Here is a tiny trained network, its code and every weight. The questions are about switching its units off for an input and a class, where a switched-off unit gives its printed mean instead of its output.

import numpy as np


def w(rows, s, z=0):
    codes = np.array(rows[::2]) - 128.0
    scale = np.full(codes.shape[1], s)
    scale[-1] = z or s
    return codes * scale


def norm(h):
    return h / np.sqrt((h * h).mean(-1, keepdims=True) + 1e-5)


def f(y):
    return np.maximum(y, 0)


def log_softmax(a):
    a = a - a.max(-1, keepdims=True)
    return a - np.log(np.exp(a).sum(-1, keepdims=True))


def net(x, mask):
    res = np.array(x, float).reshape(1, 7) / 4 @ E
    u = 0
    for l in range(2):
        y = f(norm(res) @ A[l][:, :-1].T + A[l][:, -1])
        res = res + np.where(mask[u : u + 6], y, B[l][:, -1]) @ B[l][:, :-1]
        u += 6
    return log_softmax(norm(res)[-1] @ U[:, :-1].T + U[:, -1])


A, B = {}, {}
E = w([
[93,168,113,144,106,118,141,156,71],'x0',
[116,251,159,156,108,133,135,179,126],'x1',
[113,81,117,34,117,164,114,64,192],'x2',
[254,189,93,204,88,192,38,99,72],'x3',
[168,62,189,47,118,165,232,147,134],'x4',
[104,165,173,160,13,97,114,2,240],'x5',
[29,135,43,170,49,99,140,146,69],'x6',
],0.0095)
A[0] = w([
[120,163,132,112,152,122,168,212,106,230],'0.n0',
[63,95,135,104,61,86,86,59,145,2],'0.n1',
[52,125,98,166,39,62,158,114,109,31],'0.n2',
[94,100,132,131,167,167,63,191,133,108],'0.n3',
[69,150,208,114,76,48,131,145,225,57],'0.n4',
[96,54,75,113,148,116,6,103,135,61],'0.n5',
],0.011,0.0046)
B[0] = w([
[160,76,127,161,136,89,69,192,74,236],'0.n0',
[75,136,67,180,168,70,163,202,93,216],'0.n1',
[48,60,213,142,84,166,246,74,200,235],'0.n2',
[148,220,115,117,88,58,113,106,108,170],'0.n3',
[42,132,121,160,23,151,189,118,116,253],'0.n4',
[190,255,66,143,104,43,142,242,41,204],'0.n5',
],0.01,0.0076)
A[1] = w([
[138,41,192,20,210,111,184,131,165,151],'1.n0',
[238,183,32,50,140,87,149,92,122,185],'1.n1',
[186,52,123,33,177,150,97,83,110,124],'1.n2',
[117,128,11,168,217,149,30,91,141,40],'1.n3',
[51,151,111,89,178,139,169,29,173,2],'1.n4',
[191,175,68,190,82,143,96,71,170,140],'1.n5',
],0.011,0.0092)
B[1] = w([
[230,123,200,125,150,157,98,43,84,237],'1.n0',
[95,28,170,67,65,80,100,156,114,254],'1.n1',
[146,65,193,84,32,180,147,119,143,197],'1.n2',
[154,253,199,215,229,79,245,199,68,154],'1.n3',
[136,161,70,220,98,86,141,140,70,147],'1.n4',
[202,134,172,139,151,148,118,143,82,225],'1.n5',
],0.013,0.0071)
U = w([
[4,95,157,138,46,64,193,86,159,186],'0',
[200,143,201,172,103,181,115,42,109,217],'1',
[26,68,21,70,51,209,119,142,128,2],'2',
[181,164,97,155,186,50,101,236,63,134],'3',
],0.013,0.0091)

Each question gives the input, the list of numbers given to net, and the class t.
The units are the neurons (one row each of A and B). Each row of codes is followed by its name. A weight is (code - 128) times the scale printed after its matrix; where a second scale follows, it is the last column's (A, B and U).
mask holds one flag per neuron, layer by layer. A switched-off neuron (its flag False) gives its mean, the last column of its row in B, instead of its output. The means were averaged over made-up inputs and are rounded, as every weight is.
A unit's drop is (log p(t) with every unit on - log p(t) with that unit switched off) / (log p(t) with every unit on - log p(t) with every unit switched off).
The circuit of an input: a set's keep is (log p(t) with only the set's units on - log p(t) with every unit switched off) / (log p(t) with every unit on - log p(t) with every unit switched off). Starting from all 12 units, units are removed one at a time, each time the one whose removal leaves the highest keep (on an exact tie, the one counted first), for as long as the keep stays at least 0.8.
circuit, biggest first: the units of the circuit, biggest drop first
k most important neurons: the k neurons with the biggest drops, biggest first
k most important neurons of layer l: the k neurons of layer l with the biggest drops, biggest first
drop of u: that unit's drop, to one decimal
input [-6,-1,4,-8,0,-2,-4], class 1: circuit, biggest first : 1.n0
input [3,-6,4,-3,2,-6,-1], class 1: 2 most important neurons of layer 1 : 1.n0; 1.n2
input [-8,8,5,4,-2,-3,0], class 3: 2 most important neurons : 0.n2; 0.n4
input [0,-8,-7,-3,5,-5,7], class 1: circuit, biggest first : 0.n5; 1.n0; 0.n4
input [4,-6,8,5,2,-3,-2], class 0: circuit, biggest first : 1.n1; 0.n5
input [7,-2,1,-8,8,-2,3], class 1: circuit, biggest first : 1.n0; 0.n1
input [5,2,4,3,-8,2,2], class 3: 2 most important neurons of layer 0 : 0.n4; 0.n5
input [2,2,0,-2,-2,-1,-1], class 3: 2 most important neurons : 0.n0; 0.n2
input [-5,1,0,-7,2,4,-8], class 1: 2 most important neurons of layer 1 : 1.n0; 1.n1
input [-5,-3,6,0,5,0,4], class 1: 2 most important neurons : 1.n0; 0.n4
input [-8,6,-5,1,2,1,2], class 3: 4 most important neurons : 0.n2; 1.n0; 0.n0; 1.n2
input [2,-3,6,4,-5,8,-5], class 3: 2 most important neurons : 0.n2; 0.n1
input [-7,0,0,-6,4,-8,4], class 1: 3 most important neurons of layer 0 : 0.n5; 0.n1; 0.n4
input [8,-5,3,-4,6,-8,-2], class 1: circuit, biggest first : 1.n0
input [-3,7,-4,7,-7,1,-8], class 3: 2 most important neurons of layer 0 : 0.n2; 0.n4
input [-8,-6,-8,1,5,-8,-3], class 1: 2 most important neurons of layer 0 : 0.n5; 0.n1
input [2,0,1,3,-4,1,-1], class 3: drop of 0.n2 : 0.2
input [-3,0,7,-4,7,-8,4], class 1: drop of 1.n0 : 0.5
input [1,0,4,3,-3,-2,2], class 3: drop of 0.n3 : 0.0
